Here is a tiny trained network, its code and every weight. The questions are about switching its units off for an input and a class, where a switched-off unit gives its printed mean instead of its output.

import numpy as np


def w(rows, s, z=0):
    codes = np.array(rows[::2]) - 128.0
    scale = np.full(codes.shape[1], s)
    scale[-1] = z or s
    return codes * scale


def f(y):
    return y / 2 * (1 + np.tanh(0.7978845608 * (y + 0.044715 * y**3)))


def log_softmax(a):
    a = a - a.max(-1, keepdims=True)
    return a - np.log(np.exp(a).sum(-1, keepdims=True))


def net(x, mask):
    res = np.array(x, float).reshape(1, 8) / 4 @ E
    y = f(res @ A[0][:, :-1].T + A[0][:, -1])
    res = res + np.where(mask, y, B[0][:, -1]) @ B[0][:, :-1]
    return log_softmax(res[-1] @ U[:, :-1].T + U[:, -1])


A, B = {}, {}
E = w([
[244,50,165,130],'x0',
[118,145,130,91],'x1',
[151,124,124,227],'x2',
[93,253,217,133],'x3',
[170,83,190,47],'x4',
[73,104,254,170],'x5',
[227,200,116,100],'x6',
[90,137,130,22],'x7',
],0.0067)
A[0] = w([
[144,93,134,104,45],'N1',
[61,142,193,119,187],'N2',
[84,127,32,182,161],'N3',
[85,88,23,134,152],'N4',
[131,234,177,111,35],'N5',
[198,97,97,150,24],'N6',
[127,207,108,92,24],'N7',
[94,35,92,177,169],'N8',
[126,94,124,211,127],'N9',
[183,55,155,95,97],'N10',
[115,92,205,161,238],'N11',
[69,134,88,110,207],'N12',
[112,103,151,204,98],'N13',
[196,165,121,91,111],'N14',
[60,83,91,118,190],'N15',
[192,102,153,188,213],'N16',
[248,100,172,134,253],'N17',
[151,75,151,193,83],'N18',
[77,128,131,115,122],'N19',
[74,144,151,103,133],'N20',
[139,95,181,234,96],'N21',
[119,157,187,228,148],'N22',
[83,113,190,250,143],'N23',
[144,65,90,144,186],'N24',
[120,184,151,97,100],'N25',
[184,113,144,207,104],'N26',
[146,247,131,98,85],'N27',
[80,167,169,82,201],'N28',
[99,151,142,166,73],'N29',
],0.012,0.0051)
B[0] = w([
[194,163,162,95,131],'N1',
[138,100,203,84,210],'N2',
[195,51,128,127,211],'N3',
[206,59,193,113,209],'N4',
[128,135,142,164,194],'N5',
[106,168,86,129,161],'N6',
[100,161,111,189,163],'N7',
[145,113,148,55,213],'N8',
[148,37,68,129,182],'N9',
[159,197,64,97,187],'N10',
[106,142,142,91,213],'N11',
[178,154,171,141,196],'N12',
[65,49,75,164,171],'N13',
[117,192,82,177,173],'N14',
[168,112,203,51,195],'N15',
[141,136,45,122,213],'N16',
[101,233,2,137,255],'N17',
[115,110,120,106,175],'N18',
[183,93,164,141,155],'N19',
[174,76,193,170,173],'N20',
[59,74,45,113,202],'N21',
[84,90,106,128,209],'N22',
[58,34,94,95,229],'N23',
[175,117,84,81,195],'N24',
[117,129,205,137,167],'N25',
[123,119,43,173,185],'N26',
[116,164,173,184,204],'N27',
[114,183,225,132,215],'N28',
[42,89,101,162,145],'N29',
],0.0092,0.0097)
U = w([
[212,92,115,156,115],'0',
[148,224,108,63,214],'1',
[28,203,218,140,148],'2',
[2,90,74,157,22],'3',
[79,164,217,144,2],'4',
[80,127,202,117,61],'5',
[119,220,65,131,188],'6',
[119,243,122,223,248],'7',
],0.0079,0.0035)

Each question gives the input, the list of numbers given to net, and the class t.
The units are the neurons (one row each of A and B). Each row of codes is followed by its name. A weight is (code - 128) times the scale printed after its matrix; where a second scale follows, it is the last column's (A, B and U).
mask holds one flag per neuron, in row order. A switched-off neuron (its flag False) gives its mean, the last column of its row in B, instead of its output. The means were averaged over made-up inputs and are rounded, as every weight is.
A unit's drop is (log p(t) with every unit on - log p(t) with that unit switched off) / (log p(t) with every unit on - log p(t) with every unit switched off).
The circuit of an input: a set's keep is (log p(t) with only the set's units on - log p(t) with every unit switched off) / (log p(t) with every unit on - log p(t) with every unit switched off). Starting from the 12 units with the biggest drops (on a tie, the unit counted first), units are removed one at a time, each time the one whose removal leaves the highest keep (on an exact tie, the one counted first), for as long as the keep stays at least 0.8.
units of the circuit, in order: the units of the circuit, biggest drop first
k most important neurons: the k neurons with the biggest drops, biggest first
drop of u: that unit's drop, to one decimal
input [1,3,2,-2,2,4,6,-7], class 6: units of the circuit, in order	N17
input [6,1,-8,-5,-6,-7,6,-3], class 6: 2 most important neurons	N17, N14
input [1,1,5,-6,-2,-3,-8,-4], class 0: 2 most important neurons	N4, N3
input [-4,2,2,2,-6,-5,-2,2], class 0: units of the circuit, in order	N3, N4
input [-7,6,-1,-8,-8,8,4,-5], class 0: 3 most important neurons	N3, N4, N17
input [-8,1,4,-2,-4,-4,7,1], class 0: 4 most important neurons	N3, N17, N4, N28
input [-8,3,3,-2,0,-1,0,2], class 0: 2 most important neurons	N3, N4
input [-4,4,3,0,6,4,0,5], class 4: 2 most important neurons	N17, N20
input [-4,5,5,4,-3,0,-2,5], class 4: drop of N17	0.2
input [4,4,2,-1,-6,-5,8,-6], class 6: drop of N17	0.1
input [-4,-4,1,-2,-6,6,3,3], class 5: drop of N14	0.1
input [-5,6,-3,-8,1,0,0,1], class 0: 2 most important neurons	N4, N17
